Below is a small trained network, with its code and all its weights. Each question gives an input and a target symbol and asks what happens when units are switched off, that is, made to give their printed mean instead of their output.

import numpy as np


def w(rows, s, z=0):
    codes = np.array(rows[::2]) - 128.0
    scale = np.full(codes.shape[1], s)
    scale[-1] = z or s
    return codes * scale


def f(y):
    return np.maximum(y, 0)


def softmax(a):
    e = np.exp(a - a.max(-1, keepdims=True))
    return e / e.sum(-1, keepdims=True)


def log_softmax(a):
    a = a - a.max(-1, keepdims=True)
    return a - np.log(np.exp(a).sum(-1, keepdims=True))


def net(x, mask):
    ids = ['αβηλμξπψω'.index(c) for c in x.split()]
    T = len(ids)
    res = E[ids] + P[:T]
    q, k, v = (res @ M[0].T for M in (Q, K, V))
    z = softmax(np.where(np.tri(T) > 0, q @ k.T / 3**0.5, -1e9)) @ v
    res = res + np.where(mask[0], z, O[0][:, -1]) @ O[0][:, :-1]
    y = f(res @ A[0][:, :-1].T + A[0][:, -1])
    res = res + np.where(mask[1:17], y, B[0][:, -1]) @ B[0][:, :-1]
    return log_softmax(res[-1] @ U[:, :-1].T + U[:, -1])


Q, K, V, O, A, B = {}, {}, {}, {}, {}, {}
E = w([
[138,156,102],'α',
[68,113,183],'β',
[137,152,98],'η',
[136,157,110],'λ',
[108,162,20],'μ',
[141,156,101],'ξ',
[172,163,90],'π',
[50,158,101],'ψ',
[112,151,252],'ω',
],0.02)
P = w([
[143,50,82],'0',
[133,100,154],'1',
[113,118,157],'2',
[111,145,110],'3',
[107,162,100],'4',
[112,181,102],'5',
[106,196,84],'6',
[103,212,79],'7',
[102,227,78],'8',
[100,241,78],'9',
[94,254,82],'10',
[145,158,68],'11',
[199,65,104],'12',
],0.0084)
Q[0] = w([
[46,192,25],'h1',
[182,2,205],'h1',
[84,18,77],'h1',
],0.0086)
K[0] = w([
[126,211,143],'h1',
[154,5,100],'h1',
[173,78,160],'h1',
],0.015)
V[0] = w([
[253,76,118],'h1',
[45,71,87],'h1',
[144,126,53],'h1',
],0.011)
O[0] = w([
[59,249,99,1],'h1',
[89,71,111,130],'h1',
[132,121,31,199],'h1',
],0.012,0.0055)
A[0] = w([
[105,150,83,147],'n1',
[119,104,51,2],'n2',
[39,68,159,155],'n3',
[167,119,247,52],'n4',
[164,92,190,123],'n5',
[93,93,172,125],'n6',
[95,93,171,139],'n7',
[224,122,26,239],'n8',
[47,85,2,133],'n9',
[90,230,204,66],'n10',
[117,125,84,82],'n11',
[87,217,60,144],'n12',
[177,31,97,112],'n13',
[80,169,172,222],'n14',
[175,113,96,201],'n15',
[161,150,196,140],'n16',
],0.0082,0.0056)
B[0] = w([
[116,166,151,157],'n1',
[200,219,118,146],'n2',
[175,153,41,156],'n3',
[90,138,45,144],'n4',
[152,152,134,150],'n5',
[127,181,116,145],'n6',
[148,167,99,146],'n7',
[56,138,115,252],'n8',
[128,105,255,191],'n9',
[175,121,132,136],'n10',
[198,128,155,142],'n11',
[138,70,136,180],'n12',
[136,151,79,179],'n13',
[137,176,120,148],'n14',
[93,141,186,185],'n15',
[184,99,198,141],'n16',
],0.0073,0.015)
U = w([
[113,155,152,57],'α',
[90,249,61,140],'β',
[110,159,149,36],'η',
[80,109,217,255],'λ',
[98,140,156,70],'μ',
[178,184,67,200],'ξ',
[250,188,179,153],'π',
[125,59,127,141],'ψ',
[96,157,156,88],'ω',
],0.011,0.0074)

Each question gives the input, a string of symbols that net reads in full, and the target symbol t.
The units are the heads (3 rows each of Q, K, V and O) and the neurons (one row each of A and B). Each row of codes is followed by its name. A weight is (code - 128) times the scale printed after its matrix; where a second scale follows, it is the last column's (O, A, B and U).
mask holds one flag per unit, heads first, then neurons. A switched-off unit (its flag False) gives its mean, the last column of its rows in O or B, instead of its output. The means were averaged over made-up inputs and are rounded, as every weight is.
A unit's drop is (log p(t) with every unit on - log p(t) with that unit switched off) / (log p(t) with every unit on - log p(t) with every unit switched off).
The circuit of an input: a set's keep is (log p(t) with only the set's units on - log p(t) with every unit switched off) / (log p(t) with every unit on - log p(t) with every unit switched off). Starting from the 12 units with the biggest drops (on a tie, the unit counted first), units are removed one at a time, each time the one whose removal leaves the highest keep (on an exact tie, the one counted first), for as long as the keep stays at least 0.8.
circuit, biggest first: the units of the circuit, biggest drop first
top k neurons: the k neurons with the biggest drops, biggest first
drop of u: that unit's drop, to one decimal
input ω π ω π β, target π: top 2 neurons => (n8; n16)
input π β β π β ω β ω λ, target π: circuit, biggest first => (h1)
input η π ω, target π: top 2 neurons => (n8; n10)
input π π β, target β: circuit, biggest first => (h1; n9)
input β β β ω λ, target π: circuit, biggest first => (h1; n8)
input π μ π π ψ β β β, target ξ: circuit, biggest first => (n3; n9; n8; n15)
input π η μ α π π α ξ π λ β ψ, target λ: top 2 neurons => (n9; n13)
input ψ β β β η β β λ π λ ω ξ, target π: top 2 neurons => (n16; n5)
input η π β η π, target β: top 2 neurons => (n8; n9)
input π ω ω ξ ψ π β μ, target λ: top 2 neurons => (n9; n3)
input π α β, target β: top 2 neurons => (n9; n3)
input α β ψ, target ψ: drop of h1 => 0.8
input ω β μ ψ π α β β β ψ ξ, target ψ: drop of h1 => 0.7
input π α π, target β: drop of n9 => 0.1
input ψ ξ π π ψ π π π ω α ψ ξ, target ψ: top neuron => (n2)
